Below is a small trained network, with its code and all its weights. Each question gives an input and a target symbol and asks what happens when units are switched off, that is, made to give their printed mean instead of their output.

import numpy as np


def w(rows, s, z=0):
    codes = np.array(rows[::2]) - 128.0
    scale = np.full(codes.shape[1], s)
    scale[-1] = z or s
    return codes * scale


def norm(h):
    return h / np.sqrt((h * h).mean(-1, keepdims=True) + 1e-5)


def f(y):
    return y / 2 * (1 + np.tanh(0.7978845608 * (y + 0.044715 * y**3)))


def softmax(a):
    e = np.exp(a - a.max(-1, keepdims=True))
    return e / e.sum(-1, keepdims=True)


def log_softmax(a):
    a = a - a.max(-1, keepdims=True)
    return a - np.log(np.exp(a).sum(-1, keepdims=True))


def net(x, mask):
    ids = ['βγδεζλμξπτψ'.index(c) for c in x.split()]
    T = len(ids)
    res = E[ids] + P[:T]
    u = 0
    for l in range(2):
        q, k, v = (norm(res) @ M[l].T for M in (Q, K, V))
        z = softmax(np.where(np.tri(T) > 0, q @ k.T / 2**0.5, -1e9)) @ v
        res = res + np.where(mask[u], z, O[l][:, -1]) @ O[l][:, :-1]
        u += 1
        y = f(norm(res) @ A[l][:, :-1].T + A[l][:, -1])
        res = res + np.where(mask[u : u + 8], y, B[l][:, -1]) @ B[l][:, :-1]
        u += 8
    return log_softmax(norm(res)[-1] @ U[:, :-1].T + U[:, -1])


Q, K, V, O, A, B = {}, {}, {}, {}, {}, {}
E = w([
[86,120,151,149,200,88,44,129],'β',
[151,112,109,71,90,250,75,120],'γ',
[112,205,84,117,135,139,171,152],'δ',
[145,155,141,128,131,45,149,171],'ε',
[86,71,174,108,94,68,147,108],'ζ',
[83,186,99,193,45,130,195,118],'λ',
[132,146,85,37,142,109,132,96],'μ',
[67,61,105,143,127,91,123,141],'ξ',
[91,170,92,134,146,90,166,86],'π',
[52,188,181,112,58,64,127,148],'τ',
[139,168,164,186,91,132,142,93],'ψ',
],0.019)
P = w([
[187,80,90,128,142,72,1,166],'0',
[64,158,140,192,173,134,176,63],'1',
[82,150,138,184,176,137,192,49],'2',
[78,168,141,159,166,136,200,53],'3',
[92,154,137,184,185,126,230,80],'4',
[100,161,138,182,181,104,230,88],'5',
],0.0075)
Q[0] = w([
[217,61,191,43,66,247,147,175],'0.h0',
[250,2,134,104,49,134,31,204],'0.h0',
],0.029)
K[0] = w([
[152,102,225,68,214,229,200,163],'0.h0',
[15,165,219,194,193,186,254,65],'0.h0',
],0.021)
V[0] = w([
[157,127,105,183,89,111,102,41],'0.h0',
[71,102,4,97,155,114,166,137],'0.h0',
],0.021)
O[0] = w([
[189,92,104,213,70,92,60,15,116],'0.h0',
[22,255,145,51,44,95,17,114,252],'0.h0',
],0.0085,0.0028)
A[0] = w([
[61,108,83,170,140,133,119,128,67],'0.n0',
[111,81,133,107,88,249,111,106,72],'0.n1',
[88,143,141,176,151,115,172,86,5],'0.n2',
[124,111,184,70,158,123,131,78,144],'0.n3',
[122,185,186,161,112,153,139,162,104],'0.n4',
[81,141,161,121,164,163,129,112,112],'0.n5',
[152,43,148,72,43,243,90,154,184],'0.n6',
[138,99,138,168,115,148,160,131,115],'0.n7',
],0.02,0.0027)
B[0] = w([
[104,124,99,80,170,146,162,92,155],'0.n0',
[131,150,141,135,97,165,20,207,166],'0.n1',
[158,128,142,142,174,83,150,152,254],'0.n2',
[77,82,116,186,112,117,133,164,158],'0.n3',
[119,82,105,156,127,164,160,68,210],'0.n4',
[152,126,128,172,119,139,110,117,188],'0.n5',
[110,182,146,173,180,252,57,84,177],'0.n6',
[170,92,105,117,99,154,160,132,199],'0.n7',
],0.019,0.0087)
Q[1] = w([
[168,82,153,54,91,254,54,221],'1.h0',
[130,120,121,172,166,107,157,134],'1.h0',
],0.04)
K[1] = w([
[103,91,173,151,194,59,253,76],'1.h0',
[39,183,203,135,91,113,105,119],'1.h0',
],0.03)
V[1] = w([
[162,127,135,60,240,63,54,136],'1.h0',
[200,251,125,132,71,105,196,205],'1.h0',
],0.025)
O[1] = w([
[152,63,59,233,131,132,131,162,253],'1.h0',
[7,142,142,148,174,154,160,109,171],'1.h0',
],0.018)
A[1] = w([
[111,92,223,42,227,237,198,145,15],'1.n0',
[100,105,172,102,109,4,206,112,128],'1.n1',
[186,127,177,44,195,129,15,137,127],'1.n2',
[56,103,123,118,199,191,192,200,140],'1.n3',
[30,101,95,156,117,187,104,197,42],'1.n4',
[204,104,172,122,133,145,144,108,151],'1.n5',
[123,157,156,88,115,93,105,27,57],'1.n6',
[211,114,83,113,99,136,87,138,253],'1.n7',
],0.017,0.0056)
B[1] = w([
[168,41,10,1,157,151,93,82,180],'1.n0',
[173,159,74,122,121,166,79,144,172],'1.n1',
[91,118,128,149,141,147,201,211,151],'1.n2',
[56,91,232,142,136,59,103,162,250],'1.n3',
[229,183,93,83,120,158,224,82,229],'1.n4',
[82,167,139,145,152,95,61,111,167],'1.n5',
[169,111,124,152,198,111,132,138,155],'1.n6',
[57,126,168,89,98,172,153,131,208],'1.n7',
],0.024,0.015)
U = w([
[134,138,151,123,148,233,75,154,180],'β',
[178,90,255,111,125,133,102,36,108],'γ',
[172,118,225,60,87,80,138,198,215],'δ',
[160,161,41,101,88,161,182,77,93],'ε',
[195,70,69,148,80,113,90,187,94],'ζ',
[211,173,154,109,245,93,106,149,4],'λ',
[57,192,217,47,151,120,164,60,9],'μ',
[32,81,111,96,2,146,116,130,42],'ξ',
[62,68,150,176,175,122,156,166,220],'π',
[112,53,81,23,171,130,92,112,219],'τ',
[97,149,102,155,112,65,19,89,112],'ψ',
],0.0089,0.0024)

Each question gives the input, a string of symbols that net reads in full, and the target symbol t.
The units are the heads (2 rows each of Q, K, V and O) and the neurons (one row each of A and B). Each row of codes is followed by its name. A weight is (code - 128) times the scale printed after its matrix; where a second scale follows, it is the last column's (O, A, B and U).
mask holds one flag per unit, layer by layer, with each layer's heads first. A switched-off unit (its flag False) gives its mean, the last column of its rows in O or B, instead of its output. The means were averaged over made-up inputs and are rounded, as every weight is.
A unit's drop is (log p(t) with every unit on - log p(t) with that unit switched off) / (log p(t) with every unit on - log p(t) with every unit switched off).
The circuit of an input: a set's keep is (log p(t) with only the set's units on - log p(t) with every unit switched off) / (log p(t) with every unit on - log p(t) with every unit switched off). Starting from the 12 units with the biggest drops (on a tie, the unit counted first), units are removed one at a time, each time the one whose removal leaves the highest keep (on an exact tie, the one counted first), for as long as the keep stays at least 0.8.
circuit, biggest first: the units of the circuit, biggest drop first
top k neurons: the k neurons with the biggest drops, biggest first
k most important neurons of layer l: the k neurons of layer l with the biggest drops, biggest first
drop when u is switched off: that unit's drop, to one decimal
input δ ζ λ, target μ: circuit, biggest first => 1.h0
input τ τ μ τ, target τ: circuit, biggest first => 1.h0, 0.h0, 1.n0
input τ λ τ δ, target τ: circuit, biggest first => 1.h0, 1.n0
input γ μ ε ζ μ λ, target ε: top 3 neurons => 1.n3, 0.n6, 0.n1
input γ μ ε λ ε ε, target δ: 2 most important neurons of layer 1 => 1.n7, 1.n0
input γ δ τ ζ, target ζ: circuit, biggest first => 0.n3, 1.h0
input ε γ τ δ τ π, target λ: circuit, biggest first => 0.n2, 1.h0
input μ τ ε β, target ε: circuit, biggest first => 0.h0, 1.n4
input ζ ζ λ μ ψ, target δ: circuit, biggest first => 1.h0, 0.n2
input ε ε γ τ ζ, target ζ: 4 most important neurons of layer 1 => 1.n1, 1.n3, 1.n4, 1.n0
input ε γ τ, target ψ: top 4 neurons => 1.n5, 0.n6, 1.n4, 0.n1
input ξ τ δ ε ψ ε, target ξ: circuit, biggest first => 1.h0, 0.h0, 1.n7, 0.n4
input ξ λ μ, target ξ: 3 most important neurons of layer 1 => 1.n7, 1.n4, 1.n3
input π ε ζ δ π, target ψ: circuit, biggest first => 0.h0
input τ μ γ ψ, target γ: 2 most important neurons of layer 0 => 0.n6, 0.n1
input ε λ β γ, target β: top 2 neurons => 0.n6, 0.n1
input γ π ε μ ξ, target τ: top 2 neurons => 0.n0, 0.n1
input γ δ τ ψ, target γ: 2 most important neurons of layer 1 => 1.n7, 1.n5
input μ δ μ, target ε: 2 most important neurons of layer 0 => 0.n4, 0.n2
input μ π ε τ ε, target ε: top neuron => 0.n4
input γ β ε τ, target ψ: top 2 neurons => 1.n5, 1.n4
input ψ τ δ δ, target γ: drop when 1.n7 is switched off => 0.1
input β τ τ ε, target ζ: drop when 1.h0 is switched off => 0.8
input γ π ζ ε, target δ: drop when 0.n2 is switched off => 0.2
input δ ε ξ δ ζ μ, target μ: drop when 0.h0 is switched off => 0.2
